Here is a tiny trained network, its code and every weight. The questions are about switching its units off for an input and a class, where a switched-off unit gives its printed mean instead of its output.

import numpy as np


def w(rows, s, z=0):
    codes = np.array(rows[::2]) - 128.0
    scale = np.full(codes.shape[1], s)
    scale[-1] = z or s
    return codes * scale


def f(y):
    return np.maximum(y, 0)


def log_softmax(a):
    a = a - a.max(-1, keepdims=True)
    return a - np.log(np.exp(a).sum(-1, keepdims=True))


def net(x, mask):
    res = np.array(x, float).reshape(1, 6) / 4 @ E
    y = f(res @ A[0][:, :-1].T + A[0][:, -1])
    res = res + np.where(mask, y, B[0][:, -1]) @ B[0][:, :-1]
    return log_softmax(res[-1] @ U[:, :-1].T + U[:, -1])


A, B = {}, {}
E = w([
[103,44,101,212],'x0',
[118,158,47,207],'x1',
[230,254,236,175],'x2',
[92,133,127,249],'x3',
[200,79,128,70],'x4',
[219,202,83,147],'x5',
],0.0068)
A[0] = w([
[118,216,72,147,69],'neuron 0',
[113,152,149,175,184],'neuron 1',
[126,171,140,105,56],'neuron 2',
[176,75,208,168,91],'neuron 3',
[97,68,171,111,119],'neuron 4',
[118,130,121,134,64],'neuron 5',
[90,90,148,174,205],'neuron 6',
[251,119,99,128,77],'neuron 7',
[41,87,162,82,68],'neuron 8',
[170,103,103,106,16],'neuron 9',
[125,105,109,106,251],'neuron 10',
[134,160,133,114,48],'neuron 11',
[127,150,121,154,63],'neuron 12',
[148,136,138,131,181],'neuron 13',
[153,120,156,135,92],'neuron 14',
[191,84,107,154,118],'neuron 15',
[138,21,100,193,186],'neuron 16',
],0.018,0.0025)
B[0] = w([
[188,105,135,128,245],'neuron 0',
[178,91,46,55,202],'neuron 1',
[107,52,96,182,191],'neuron 2',
[9,170,188,104,206],'neuron 3',
[189,119,50,133,208],'neuron 4',
[165,138,139,106,135],'neuron 5',
[174,132,125,138,200],'neuron 6',
[222,110,21,166,255],'neuron 7',
[182,124,91,154,236],'neuron 8',
[161,155,102,191,164],'neuron 9',
[114,169,187,227,188],'neuron 10',
[110,117,92,157,174],'neuron 11',
[156,81,142,114,163],'neuron 12',
[92,79,99,87,178],'neuron 13',
[87,122,169,138,168],'neuron 14',
[142,102,81,138,174],'neuron 15',
[254,121,9,150,230],'neuron 16',
],0.0092,0.0089)
U = w([
[1,173,255,84,2],'0',
[172,130,98,195,254],'1',
],0.0061,0.00032)

Each question gives the input, the list of numbers given to net, and the class t.
The units are the neurons (one row each of A and B). Each row of codes is followed by its name. A weight is (code - 128) times the scale printed after its matrix; where a second scale follows, it is the last column's (A, B and U).
mask holds one flag per neuron, in row order. A switched-off neuron (its flag False) gives its mean, the last column of its row in B, instead of its output. The means were averaged over made-up inputs and are rounded, as every weight is.
A unit's drop is (log p(t) with every unit on - log p(t) with that unit switched off) / (log p(t) with every unit on - log p(t) with every unit switched off).
The circuit of an input: a set's keep is (log p(t) with only the set's units on - log p(t) with every unit switched off) / (log p(t) with every unit on - log p(t) with every unit switched off). Starting from the 12 units with the biggest drops (on a tie, the unit counted first), units are removed one at a time, each time the one whose removal leaves the highest keep (on an exact tie, the one counted first), for as long as the keep stays at least 0.8.
circuit, biggest first: the units of the circuit, biggest drop first
k most important neurons: the k neurons with the biggest drops, biggest first
drop of u: that unit's drop, to one decimal
input [5,-5,6,-8,2,0], class 0: circuit, biggest first : [neuron 3; neuron 16]
input [3,-4,5,8,-4,-3], class 0: circuit, biggest first : [neuron 3; neuron 7]
input [-6,-6,4,-4,0,-5], class 0: circuit, biggest first : [neuron 7; neuron 16]
input [-5,-6,-6,2,-6,5], class 0: 3 most important neurons : [neuron 7; neuron 16; neuron 4]
input [3,-6,0,-1,-8,1], class 0: 3 most important neurons : [neuron 7; neuron 16; neuron 0]
input [5,-5,7,6,5,2], class 0: circuit, biggest first : [neuron 3]
input [1,-4,6,-5,-8,-5], class 0: 3 most important neurons : [neuron 7; neuron 16; neuron 3]
input [-4,0,5,-5,2,-6], class 0: drop of neuron 16 : 0.2
input [1,5,5,1,-1,-7], class 0: drop of neuron 7 : 0.4
input [-2,-4,0,7,-2,0], class 0: drop of neuron 16 : 0.3
